[  -1 -242 -207  -42   27  -90  102   36   75   98  -62 -151 -124  -90
   48  -19   23  -52 -205  -64   25   11 -138  -10    5  -47 -167 -248
  -15   69 -143   43   73   16  -41  -25  348   94  229 -216   22 -344
  -17] | 7
[ 410  -85   55  102  161 -120 -450 -323 -270   16  298  124  109  314
  182   44  788 -158  -46   59  169  158  546  111  353  129  150  141
 -212   86   61   34 -158 -401    0 -124  330 -100  239 -352  267 -104
  -68] | 11
[ 182 -300 -233 -292   55 -272  266 -330 -196   92 -223   10 -223  171
  -93  324  -38  154   56  664  388  155 -251 -145  -57  -71 -117 -113
 -319  273   53 -228 -187   69  187  136  453 -388  -49   13   50 -191
    7] | 10
[ 661   70  227 -300  133 -364  -74 -312 -200   22  230  252 -246  406
 -153  526  532   69  443  111 -190   81  107  122  380  -26  216 -168
 -202  315  -63  333    2  -99  151  299  398 -423  150  -84  166   25
  -43] | 10
[  87  153 -172  -22  175 -105  -92 -229  -52 -240   52 -279   49  118
   47   45  148   63   69   79  186 -155  266  146  283   29  179  165
 -379   51  142   46   77 -204   24   89  138 -170  105   80  317  -70
  -51] | 6
[ 138 -124 -239   22 -443  -18  -51 -108  -89  -83  -32  243  110  103
 -113 -217 -130  -58 -239  508  317  322 -206 -222 -184   34   60  282
 -382  308 -101 -233 -227  307   56  153   35  248 -131  -74  -22 -142
  136] | 5
[ -83   -8  390  139 -120 -427 -154 -393   32  202  -45  229   29  390
  -56 -279  488  115  -83  343   76   98  268  -55  -50  163   56  300
 -213  223  -84  318  406  -11  287  190  447  -21   41  184  280  119
  151] | 2
[  98   73   87  -82  -48  -33 -241 -166  169   -9 -103  284   53  389
  235  -94 -114  -65 -168   -9  262  162  121  108 -115  188 -269  -36
 -124  213 -106 -284  238  260 -268  -91  266  556  -11 -101 -162  102
  122] | 2
[-121   72 -100 -126 -126   65   14  135  -79  -18   16 -390 -245  -83
 -248  -38 -230   -5 -196  -88 -138   57  -84 -317  -96   23   -7  268
  -30  173  -12 -203 -237   37 -143  283  -65  122  -95   97  144  -40
   40] | 4
[ 224  -80 -123   72  167 -228  -15 -126 -467   90   60  -90  251  323
  -65 -517   82    0 -356  394   59  219 -127 -115 -135  176  -68  383
  -13  256  119 -155   95 -214 -131  -37   91   16  148   -1  322  224
   24] | 12
[ -44  -69  424 -403  642   -5  223  142 -371 -131   49 -431 -112  -32
  183  426  277   97    6 -208   67  -23  -88 -180  -67 -213  500  438
  315 -265  242 -101 -367 -328 -307  310 -495 -158  205 -259 -243  152
  146] | 3
[  78 -114  462  -84  337 -471 -117 -398 -182  223 -168 -109 -118  327
  195   81  251  164  215  571  296   93  115 -216 -125  339   27  185
 -339  141  102   32 -118   76  -59  197  457 -424  212  -83  114 -112
  153] | 3
[ 232  283 -179  267 -557   76  206   89 -245 -109   84  438  129   -2
 -266 -125   78  -66   60  110   47    8 -171  178  198 -496   65  105
  120   95 -129  465  -54  244  329 -141 -121  288  -60  465  129   32
   51] | 7
[ 121  174   43   92 -264 -132  107  196   62  276  175  263 -485  -14
 -165  130  -58  188  306 -180 -368    9 -284 -245  107 -140 -209 -318
 -140   98   39   63  195  170  196   97   89  105 -434  326 -493 -194
  203] | 8
[ 459 -558  130   96    7 -344 -139 -101   -3  -35  144  334  209   20
  142  350  654   -6  234  472  281   99  -60  169  284   99 -106   79
   26 -201  208  131  -89 -137  507 -160  222 -186   19 -272 -130 -230
 -227] | 8
[ 469 -209 -522 -225   -7 -276  136 -124 -152 -263 -138  349    6   12
   21  563  300   24  228  363  400  234  -14  122  280 -101   17  -95
 -473  256   76   73  100   23  292  125  293  -96  134 -166   86 -243
 -114] | 2
[-164  -56  -55  322 -266  296  -86 -195  -65   79   22 -237 -174  117
 -243 -230 -193 -112 -281  -56 -303 -102   15 -108 -160 -178 -150  280
  128  111   92   35   48 -255  -21   87 -349 -211 -103  368  315   70
   98] | 0
[ 327  135  123 -162  346  -58  146 -206  159 -166  184 -169  -24  -39
  139  236  262  247   82  -79  -55 -364  160  -44  102  317  552 -148
 -283  -51  322  232  104 -241 -127  273  -42 -656  107   93  184  140
 -222] | 7
[ 157  -23 -158  387  -90 -339 -223   -9 -290   28  103 -378  140  120
   53 -389  241  -90 -405   81 -139  102  211  -73  201   68  -78  339
  -18 -211  -31  177   21 -117 -171   29 -214  168   42 -193  299 -219
  -96] | 9
[-388   21  369   11 -302  322   21 -523  167 -211  -15 -319  427  127
 -101 -179 -137  181  171   78   -4 -228 -306   44 -161 -132  347   42
 -164   72  -77  -53 -338  -47  -13    3  -72 -315  -55  131  239  180
 -128] | 5
[  83  -39  318 -368  281 -412 -164   76 -292   86 -334 -202   56   66
   96 -150  136  127  -16   29   66  299   73  -49 -141 -160  -19  150
 -288  138   70 -377 -223  232  -74 -183  283  584  132 -228  -54 -111
   23] | 3
[ 103  183 -804 -230 -135  -48  323    2 -395  -56 -162  194   29   98
 -299  222  -89 -190 -217  -29  232  336  -88 -235   53  -93 -178   79
 -257  193  -82   19  233   -3    0  174  211  234 -134  270  243  126
   -1] | 7
[ 473 -325  226    1  -49  -41  -93 -364  143  138  245  439  -82  118
  205  327  -58  118  448  226  -92 -111 -131   22  238  138   31 -255
 -354  189  314   54 -467   96  337  -54  319 -145 -291 -172 -283 -374
    5] | 5
[-291   25  185  191  -96  137   55  220 -136  -96  270 -239    2  -67
   20 -115   94  -56 -112   48  -89 -226  232  208 -116 -127  144  436
  206   31 -242  111  -35  -91  170    7 -112   99  177 -139   61   92
  142] | 3
[ 162   54   70  120   15 -132  110   74 -134   76  449  119 -345 -166
   16  161  295  -15  214 -132 -467 -249   19  -52  278  -84   98  100
  350 -102  -29  420   82 -193  339  116 -174 -351  152  158 -137   34
    1] | 6
[-321   66   -2 -374  -83   77 -112   91 -307   67  158 -138  187  -19
 -423  -71  -54 -106 -210 -191   66  119   -4  -54 -282  193  576  428
 -121  -17  165   14  -51 -355   35  505   42 -455  -69  211  423  188
  -97] | 7
[-239  154 -259 -149  -31   51  301  -16 -365 -215   35 -185  109   25
 -150   33  150  -27 -161  -58  235  254   61 -214   54   33  222  274
  104 -121 -225   22 -104 -160   60   45 -240 -122  229    9   -7  235
 -105] | 6
[ 126  163 -318  147 -160  212 -394  112  418  -19  104  104  -93   67
  160 -485  -31   80  -32 -469 -192 -327  -92  326  -37  -45  -51 -388
 -115  220  179 -310  899  -41 -378 -138 -244 -203   61  117   64  -38
   21] | 6
[-173   36  -28 -203  492  -77  157 -133  105 -214 -417 -304  253 -109
  135  -52  121  103  -29   19  389  147   62 -305 -198  -73   21  310
  -68 -171   68 -408 -134  -77 -463  -53 -472  226  131 -230  -59  149
   -1] | 6
[ 454 -290  268 -263  274 -405  102 -266 -509  145   41   77 -173   -1
   58  377  262   80  202  444   80  527 -131 -133   86  403  -54  119
 -492    5  344 -220 -343 -275  232  279  166 -629  -81   45   92   -4
   34] | 2
[ 493 -229 -210 -332  296 -294   28   35  -41   24  -70   60 -358  155
   71  288  265  110  301  208  -63  -76  -47  327  175  -54 -118 -376
 -267  209  200 -175  219 -235  110  138  278 -447  -94 -135  106 -107
  -53] | 0
[-114  215 -301   36  -44  164  398   65 -295 -433  422  352  515   38
   56 -198  228 -125 -340  -30  304   75 -310   68   96  -95  397  221
    5 -215 -221  451  127 -208  146  222 -315   40  284   82 -223   42
  415] | 8
[ 249 -146 -283 -195  196 -193  172  -44  -57   80 -442   89   33  242
  155   26   20  -36 -262  321  308  243  -20 -106 -206  -89 -258 -144
 -316  175    3 -290   77  245 -199  -35  236  325   55 -270   57 -251
  160] | 4
[ -38  260  147 -150  222   43 -217 -216  185 -195   43 -127   75  -89
  -57  -95  262   13 -125 -231  181 -133  361  -71  -49 -217  276  140
  -33  -79 -104  -83  -48   68 -192 -182 -106  213  249   19   89   20
  -14] | 9
[ 254   71  239  212  149  -64 -101  -97  198   11    5  -24  441  140
   46 -437  450  -43  -89 -104   25  -81  271  251  207   74  268   -3
 -204 -103 -165  204  114   46 -343 -184 -125  492   96 -418  276  -74
  -27] | 12
[ 274  159 -218 -474  -71  -21   -7 -136   51 -143    6  273   72  188
 -220  576  406  -39  -13 -162  276  303   57  110  136 -421  377  -96
 -437   61   71    7   52  -59  238  180  268 -188   15   18   63   24
   42] | 10
[ 290 -249  110  -14  -73   36   99 -549  262  -90  -37  188  223  110
   37  303  162  -36   92  262  463   37   -5  -28   48    5  161  -16
 -441   92  -28  -47 -148  129   28  -84  307  105 -254 -267  114 -259
   48] | 8
[ 184   -7  505   90  281 -153  -21 -345 -167  129  -68  106   30   44
  393   64  102  105  144  198  191   32  224  131   50  -26  138    0
   98 -210  -15  125 -425   78 -140 -251 -154   83  255 -160  -88 -161
  -52] | 10
[  44  253 -102  151  318 -157  -72  270 -321  121  168 -442 -451   67
  -11  -30  124   81 -112 -431 -211    5  182 -305  -82  -32 -118  214
  257   56   86   10  274 -103 -511   50 -252  173   37   35  231   72
   14] | 5
[ -34 -123  403  264 -256  227   38 -242  -18  178   71   57  365   64
  150 -144 -266   88  -89   34 -343  -82  -37 -105  147   28   57  -88
  299 -167    2  220 -746   71  176 -283  -70  388 -133  -77 -167 -183
 -249] | 6
[ 246  343  -41  136 -247  181 -248 -181   96  -68   77 -177 -110  381
 -165 -244   69  -76 -179 -282   73 -110  277  117 -139  169  177   67
 -113  252  -74   30  584   64 -543   -4 -192 -273   93  160  512  382
 -122] | 1
[-156  267 -668  -42 -114  499   11 -135  160 -135 -165   82   86 -110
 -151 -513 -339 -137 -532 -360  182 -260  196   97 -297 -308   32 -203
    1   76  -11 -123  289 -100 -491 -215 -425   70  147  305  192   13
  -47] | 3
[ 402   23 -212 -386   86 -257  -94   -9 -439   53  199   48  -78  316
  -53  382  527 -148 -288  -64  -75  753  -44   86  291  185   55   86
 -216 -128   67  -89  397 -471   21  541   -4 -506  169 -170  257  121
   41] | 10
[  36  -39 -264  -47 -299   -8  314   81   96 -187   28  182   -7 -174
   71  256   66   37  183  179  168  217 -310  397    3 -397 -226  -96
 -258  106 -213 -305   94   86  310  -48  -14    4  -69 -144  -23 -120
  196] | 0
[-578  119 -135  139  -77  175  278  -48  157 -250   79  -97  191  -98
  223 -231  -60  174  -61   75  301 -185 -185  -89 -394   47  191  -69
  -36   46 -355 -179  322   72  -89   14  -84 -325  107  -58    0   15
  281] | 9
[ -65   51 -107  250 -153  422  348 -107  335 -164  -50  124  167   96
  -15 -247 -382  -53  -70 -345  -69 -242 -122   64  -15  -55  247  -83
  216 -203  142  383  361  -18   -3 -110 -613   74 -252  164  -91  143
   12] | 11
[ -34  355  160   56  130  234 -192 -265   89   49 -104 -222 -280  347
   49 -561 -158   69 -266 -236  -14 -160  334  -67 -258  -35   86 -142
   96  100 -151  -35  192  194 -600 -317 -416   91  218   74   68  219
   27] | 8
[-228 -173 -283 -207   44  118  341  137  194  -98  169   -9  -17 -340
  201  489   64    4 -126 -244  139  146 -397 -113   64  -95   52  163
  128 -439   20  -30  198 -278  113  283 -408 -207  -59 -141 -330   31
  116] | 6
[-100  -53  121  172 -152  401  -26   -7  256 -105  169  303   25 -297
 -129   37  117  -82  250 -302 -154 -297  290  336   29 -164  225  -61
   32   56   41  307   77 -217  284 -157 -198 -111  -77   99  118  132
  -30] | 4
[ 155   81 -100  219 -173  454   23   23  134 -300  258  144    6   74
   43 -245 -268 -120 -192  -79   11   71  -37  198 -244  140  214  -13
   11  208  -78  -26  370  -78 -207   34 -407  -36  -62  -46  132  307
  146] | 10
[ 891   51 -183 -103    0  -37   67 -338 -454 -267  498 -220 -194  309
   -1  547  144  -23  -88   12  205  284  -57  105  375  273  224   77
 -296  -43  165  138 -191 -277  -80  105  -94 -590   97   86  306   72
 -276] | 2
[-179   56  -20  179 -111   43   95  -72 -346  -24  374 -300   38  165
 -340 -119  285 -131  -67  123   59  300  -44  -54  -24  131    9  328
 -187   88  -62 -184 -207 -306  140  166  118 -236 -152   34  492  101
  129] | 8
[ 171   -4  -36   93   50  138  270  -49 -198  -46  -60  320  181  133
   82  -66   47  -43  -61   70 -113  252 -301  216  -67 -130   54 -263
 -176   30  100  -76  308 -206  -90  168 -342 -274   -1    8   15   28
  322] | 8
[  98   66 -141 -161  440 -127   88   16  141 -145 -161  209   11   11
   -2  117  341   90  216 -235  -59 -157  187  175   35 -233   -9 -282
  -78    4  382 -175  395 -275    5  -42 -117 -194   15  107 -132  126
   15] | 3
[ 130  114  345  452   81  103  418 -106   39   69  222  134   29   59
  231 -283  398   -2  112   61   17 -101    5  -31   37   75  138  201
  359 -253 -150  332  353 -289  -54 -120 -406   49 -114  -54  -21   83
  188] | 8
[ 237  296 -353  -36 -153   30  -28   78 -226 -302  181   10  251  -27
 -153   58  387 -246 -187 -330  127   68  207   14  300 -296  245  361
  -38 -273  -38   15 -176  -73  -56  -48 -442  224   10   39   52   46
  -71] | 1
[  28 -112 -378  257 -421  317  108  -45 -252 -308  245  -98   28  -14
 -277  -92   22 -179 -413  271  103   35   88   81   27   89  -93  228
  -43  280 -271   81  -49 -136   52  155 -134 -292  124   97  431  117
   84] | 6
[ -45  424   92   72  -90  -64  -61 -134 -148 -158  196 -308  -43  227
 -234   42  406   -8  -48 -514 -251   94  430   88  102  -56  190  335
  186 -141   48  494  486 -399    6  119 -230  -86   -9  323  631  476
 -288] | 3
[-207 -143  760  496   32  235  -33 -421  129  234   93   -5    4  -21
   71 -215  -84  189   63  188 -183 -235  244 -115 -124  341    5  -52
  397 -163  218  321 -401   51    1 -248 -320 -288  -40  172  168  126
 -173] | 2
[  94 -392  130  198   97 -234  -45 -246  204   59  -95 -355 -209  -80
  433   90  274    6 -173  261   79  117  110  181  159 -106  -79  137
 -117 -327   -6  -19   -4  -46  -35   -6 -237   96 -117 -485  238 -199
  -25] | 10
[ -40  255  263 -168  159  229  -51  103  201  -77  306  -40 -193   38
  243  -84  -95  195   21 -313 -179 -378   95  170  -50  227  285 -319
  158 -106  -22  -24  244  -25 -200   18 -195 -122  113   22 -281  115
  -76] | 1
[ 440  -37 -385  290 -104  127 -163   56  168 -115  250  -24  157  129
  147 -281  253 -201 -599 -288  -58   -5  229  330  136   66   47   49
   33 -126   51  268  491 -198 -197 -113 -335  190  237 -217  399  -44
 -189] | 1
[ 481   15  -12 -136 -328   19  365 -349   35 -245   89  447  388  198
  -22  235   45  -30  157  456  201  -20 -111  142  183   75  195 -283
 -478  165 -309  308 -223  310  421  -60  488  -67 -126  -61   -6  -54
   34] | 1
[-212  227  -22 -361  342  -78   92  165  475 -226   60  -83  -65   -1
  264  -65   63  253   76 -393   83 -432  -27  159 -132   -9  178 -276
  -51 -104   31 -100  482  -11 -105   35   25   20   45   -2 -317   55
   62] | 8
[ -29 -317  -73  -61   30 -119 -128  -46 -518   74  -38 -449 -151   99
  -82  -16   56 -272 -267  149  121  324   85 -212   40   40  -70  363
 -125   65   17 -210 -314   71  -23  -48  174  286  206 -357   71  -78
  -95] | 11
[ 490 -366 -136  323   -5  200  406  -19   88 -438  387   72  223  -26
  148  -43  494  -73  255  172  -21  -31 -323  257  252  -38  113  115
  223 -222   36  -31   18 -394  385 -307 -628  -50 -119 -318  -36   81
 -177] | 3
[-212   16 -432   47 -267 -276  206  377 -276 -282  274 -102  244 -195
   54  -64  -39  -69 -117   84  119  419 -196  298 -109  143 -228  372
 -200 -121 -135 -381  396 -179  250  196  -83  179 -170 -177   89  -29
   54] | 3
[  15  143    0 -300  327  -79   76   78  -43 -320  199    5   -8  -11
  221  281  276  127  231 -394  237   30  -79 -144 -115   67  152  251
  -93 -277  155 -292  296  -88  -14 -106 -497   62   99   33 -518  238
  -39] | 8
[ 138   31    6  -98   15   -4  264 -111 -347  145 -140  315   53  280
   75 -110  161   75   -9  212  -43  182 -129  -57 -233  -71   59   -6
 -107   69  129   23  314 -198  108   67 -195 -298   19  163    7  138
  132] | 4
[ 628   82 -104  108 -202 -117  -63  -11 -266    6  258   53 -137  273
  116  -84  308 -212 -274  134  -36  235  -86   58  136 -244   55  243
 -165   65 -248  153  125   75 -144  119 -134  224  142 -243  145 -273
  276] | 1
[  26  117 -340  -26  -91  226  243  317 -213 -394  312  146  539 -180
   61 -208  226 -129 -318 -208   22  151 -170  371   37 -308  380  153
  -87  -22    8  107  206 -336  110  104 -218  192   68 -173  224  129
  179] | 6
[ -79    1 -569  -44  130  135  148  129 -121 -274  180 -198   -9 -115
   27   90   52  -84  -58 -440  106 -197 -112  132   66 -295  149  -22
  206  -43  200 -277  181 -312 -200  -43 -287  -48   74  -75    8  -35
 -155] | 10
[ -42  323 -139 -445 -227  136 -415  -80  -63 -104 -119  209  313  116
   10   97 -139 -299 -225 -311  122  255  346  159    4   58  -10  -26
 -357  235 -269 -278   90  272 -212  -12  515  433  117 -131  188  105
   55] | 12
[ -49   63 -500  -67   25 -236   72  281  -52 -228  -77  159  446   54
  273 -381  335 -140 -532 -260   63  151   57  211  171 -168   31  267
  -27 -197 -175   39  445 -106  -23   52 -319  691  385 -326 -223  -94
  120] | 4
[ 457   39 -366   75 -323  125  238 -450 -289  136    9    0 -668  245
 -326  189  -74   34   -2  333    0   69  -41 -155  155 -102  189 -262
 -180  489   53  172  -70  112   28   75  105 -626 -167  348  572  187
 -175] | 0
[ 303  -77  -54  380   64 -316  -10 -232 -184  191  212   96 -105  448
  233 -363  296   46 -191  256 -166   67  -50 -293   36  366   35  -53
 -103  115   61  245  565 -127   -5  136  182 -223  -16   -5  145 -108
  145] | 6
[-234  283  267  114  296  -22 -287 -240 -186  264 -389 -335  162  313
  -36 -417   39   22 -238 -238   11  -76  352  -60   29 -289  219   68
 -123   52   75  -10  -78  101 -647 -101  -46  280  166  -23  308  -76
  212] | 12
[ 272   24  383 -288  263 -119 -208 -258  135  144  -33  138  -94  191
  176  -31   11   51  131 -153  -78  141  150   43 -184  435 -209 -307
 -287  151  124 -212  296 -112 -308  -37  286 -177  -70  -94  -56  208
    4] | 8
[ 331 -337   97  270 -400  169   79 -309   40  324   79  402 -138  207
  -67 -113 -174  -77  149  274 -535 -161 -301 -175  -31  205  -90 -271
    3  252  129  246  104 -160  254  152   95 -434 -381  188  -35  -75
   -4] | 0
[  92  -25 -148   72  -79 -334  -58   84 -402  197 -230   43  244  205
  -45 -388  170 -105 -357  437   33  320  -75  -61  -18   71 -101  195
 -207  214 -119 -110  142 -116  133  143  555  119  105  136  286  -41
  138] | 2
[ 222   11 -434 -527   22  -56  -32  117  -25  -84  309  306 -260  217
  -47  278  117  -54  -86 -308  257  276   40  119 -217  268 -207  -72
 -186  214  133 -249  440 -143   16  144  215  -64   -1  -50   27   65
  -52] | 12
[  -3  233    2  -72  239 -162 -347  -46  -66   80  115   17   11  297
  132 -100  226   69  -54 -311   -6  337  299  479   27  330 -181  126
  -34   45  -31 -303  407 -403 -257   59 -178 -195  312  -15  440  307
  -76] | 4
[ 238  714 -246  -71  -67  139 -413   35  121 -330  319 -293   19  245
  -50  179  203 -158 -275 -743   24   69  577  278  107    5   18  233
  -33  -12 -140  -88  380 -124 -534   68 -150  283  215   85  608  120
 -159] | 3
[ -48  134 -133  149 -150 -135  222  110  -85 -226  149  -30  385  -26
 -139 -234  252   24 -155  215  -13  234 -169  114  -90  189   -5  290
  -77 -107 -119  241  482 -236  219  193 -161 -149  -21  180  436  433
  -42] | 8
[ 479 -206  332  -68  452 -162  255 -435 -474 -166  100 -129 -172  176
  288  391  274  112  207  425  287   26   59  -25  190  186  368  259
 -169 -105  145  275 -140  -66  -12   70 -285 -477  244 -172   59   44
   30] | 5
[  -1 -169 -248 -388  146  -11  289 -121  216  -96 -300  526  116 -223
  273  256   41   88  -38  182  580   86  124  -21 -132  186 -167 -373
 -508    1   49 -246   45  128  151 -108  300   -9  -23  -56 -402 -128
  136] | 11
[ 621  -92 -526 -260  -64 -161 -236  -46 -240 -173  235  299  433  -13
 -260   39  237 -214 -261   89  203  351  -10  -61  138  196   50  450
 -410  142  352 -248 -150 -239  148   71   88   28   41   36  227   39
 -205] | 12
[-209  -63  366  541 -248  398   -4 -147  -89  102  254 -125  -25 -102
 -249 -306   -6 -176  -90 -109 -431 -369  296 -115   67  -28  256  337
  452   12    9  545  -82 -270  143   -5 -217  -73  -84  189  264   20
   31] | 3
[ 438   50 -198 -113  165  -79  299  183 -236 -322  442   76 -265   75
  -19  585  553   56  380 -317  -13  -30  -91  170  341 -159  286  224
  141 -249  233  201   77 -380  371   94 -613 -431   44  140 -119  169
 -123] | 4
[-135    6  -85 -148   10  120  344   99  124 -175    0  329  -21 -214
  116  202  154  119  100    4  142  -50 -198  114 -131 -376  -83  136
  -56 -117  -84 -180  381  -56  288    0 -437   10  -23  158 -376   38
  347] | 2
[-257  167  149   13  165  254 -131  -90  350 -353  219 -206  369 -171
  228 -138   66   43  -18 -158  215   37  296  354 -180   78   -3   75
 -192  -97 -215 -190  -93  -99 -170 -236 -149  275   89 -378  325  122
   17] | 9
[ 318  -35  -44  -86  115  145  354  -85   91 -369  412  453   84  -11
  497  553  459   76  293 -220  183  -74 -201   93  282  -45  269  201
  228 -467   25   64   54 -188  282 -106 -810  -40  118 -121 -643  147
  -63] | 5
